Below are the code and all the weights of a small trained network. Each question names an input and a class and asks about switching units off, where a switched-off unit gives its printed mean instead of its output.

import numpy as np


def w(rows, s, z=0):
    codes = np.array(rows[::2]) - 128.0
    scale = np.full(codes.shape[1], s)
    scale[-1] = z or s
    return codes * scale


def f(y):
    return np.maximum(y, 0)


def log_softmax(a):
    a = a - a.max(-1, keepdims=True)
    return a - np.log(np.exp(a).sum(-1, keepdims=True))


def net(x, mask):
    res = np.array(x, float).reshape(1, 6) / 4 @ E
    y = f(res @ A[0][:, :-1].T + A[0][:, -1])
    res = res + np.where(mask, y, B[0][:, -1]) @ B[0][:, :-1]
    return log_softmax(res[-1] @ U[:, :-1].T + U[:, -1])


A, B = {}, {}
E = w([
[152,206,100,92,43,44,127,213],'x0',
[84,61,191,107,181,148,159,136],'x1',
[34,79,179,126,168,146,193,199],'x2',
[19,120,131,224,148,135,144,211],'x3',
[219,115,124,170,125,149,254,102],'x4',
[163,154,74,167,87,127,92,45],'x5',
],0.012)
A[0] = w([
[58,123,96,177,186,122,160,183,145],'neuron 0',
[177,228,154,154,66,140,48,56,224],'neuron 1',
[134,83,58,115,122,153,92,139,2],'neuron 2',
[78,57,72,117,133,186,56,41,180],'neuron 3',
[169,209,35,100,109,115,115,136,46],'neuron 4',
[176,182,66,73,175,144,42,138,210],'neuron 5',
[145,63,147,109,73,145,200,69,175],'neuron 6',
[160,77,113,159,149,96,115,45,176],'neuron 7',
[234,111,142,137,40,62,129,115,228],'neuron 8',
[143,200,99,84,123,50,107,202,147],'neuron 9',
[107,83,149,46,210,87,102,195,179],'neuron 10',
[160,54,108,80,165,149,179,93,137],'neuron 11',
[112,103,89,145,124,145,3,62,153],'neuron 12',
[200,196,110,122,64,108,97,129,111],'neuron 13',
[64,137,145,87,186,137,78,239,224],'neuron 14',
[123,51,90,192,93,124,224,103,205],'neuron 15',
[168,109,120,58,148,185,51,174,58],'neuron 16',
[116,122,108,110,148,118,86,197,89],'neuron 17',
],0.012,0.0081)
B[0] = w([
[141,140,85,186,121,189,149,241,191],'neuron 0',
[165,137,30,71,56,63,94,54,252],'neuron 1',
[170,173,70,75,154,158,156,176,133],'neuron 2',
[63,83,132,201,221,183,37,56,193],'neuron 3',
[169,219,52,104,140,184,179,121,201],'neuron 4',
[79,76,70,97,77,71,113,61,211],'neuron 5',
[210,149,113,82,221,184,146,133,188],'neuron 6',
[158,86,96,157,124,241,143,70,187],'neuron 7',
[116,196,118,95,130,112,209,70,234],'neuron 8',
[123,180,176,104,41,127,151,183,212],'neuron 9',
[75,92,245,106,93,154,166,115,199],'neuron 10',
[201,154,178,89,213,176,184,119,183],'neuron 11',
[36,106,103,132,110,171,64,32,202],'neuron 12',
[190,172,46,64,64,67,125,108,218],'neuron 13',
[41,34,239,109,32,61,103,186,225],'neuron 14',
[202,160,76,201,175,197,181,196,194],'neuron 15',
[43,117,148,62,51,84,178,41,152],'neuron 16',
[42,128,156,143,40,169,188,135,160],'neuron 17',
],0.011,0.025)
U = w([
[229,55,158,78,234,163,192,107,135],'0',
[64,47,252,45,110,70,68,192,90],'1',
[88,109,124,202,162,154,95,238,17],'2',
[61,80,100,164,177,181,6,13,13],'3',
[197,196,74,68,31,46,72,105,255],'4',
],0.011,0.0082)

Each question gives the input, the list of numbers given to net, and the class t.
The units are the neurons (one row each of A and B). Each row of codes is followed by its name. A weight is (code - 128) times the scale printed after its matrix; where a second scale follows, it is the last column's (A, B and U).
mask holds one flag per neuron, in row order. A switched-off neuron (its flag False) gives its mean, the last column of its row in B, instead of its output. The means were averaged over made-up inputs and are rounded, as every weight is.
A unit's drop is (log p(t) with every unit on - log p(t) with that unit switched off) / (log p(t) with every unit on - log p(t) with every unit switched off).
The circuit of an input: a set's keep is (log p(t) with only the set's units on - log p(t) with every unit switched off) / (log p(t) with every unit on - log p(t) with every unit switched off). Starting from the 12 units with the biggest drops (on a tie, the unit counted first), units are removed one at a time, each time the one whose removal leaves the highest keep (on an exact tie, the one counted first), for as long as the keep stays at least 0.8.
circuit, biggest first: the units of the circuit, biggest drop first
top k neurons: the k neurons with the biggest drops, biggest first
drop of u: that unit's drop, to one decimal
input [-8,8,1,7,2,5], class 0: top neuron	(neuron 11)
input [1,-3,6,-8,5,6], class 0: circuit, biggest first	(neuron 6; neuron 11)
input [2,-1,5,-1,2,1], class 2: circuit, biggest first	(neuron 1; neuron 13)
input [7,-1,0,-5,-7,-5], class 1: top 2 neurons	(neuron 14; neuron 10)
input [-3,1,6,3,1,-2], class 2: top 2 neurons	(neuron 0; neuron 15)
input [-3,-8,0,-6,-8,3], class 3: top 2 neurons	(neuron 3; neuron 12)
input [-3,0,-4,-8,-8,6], class 3: top 2 neurons	(neuron 3; neuron 12)
input [-2,-3,6,5,1,-7], class 1: top 2 neurons	(neuron 14; neuron 10)
input [8,-1,1,7,6,-7], class 2: top 2 neurons	(neuron 0; neuron 15)
input [0,-4,6,-4,5,-3], class 0: drop of neuron 6	0.0
input [0,-4,-6,6,2,-8], class 2: drop of neuron 13	0.1
input [-5,0,1,6,3,-7], class 2: drop of neuron 0	0.3
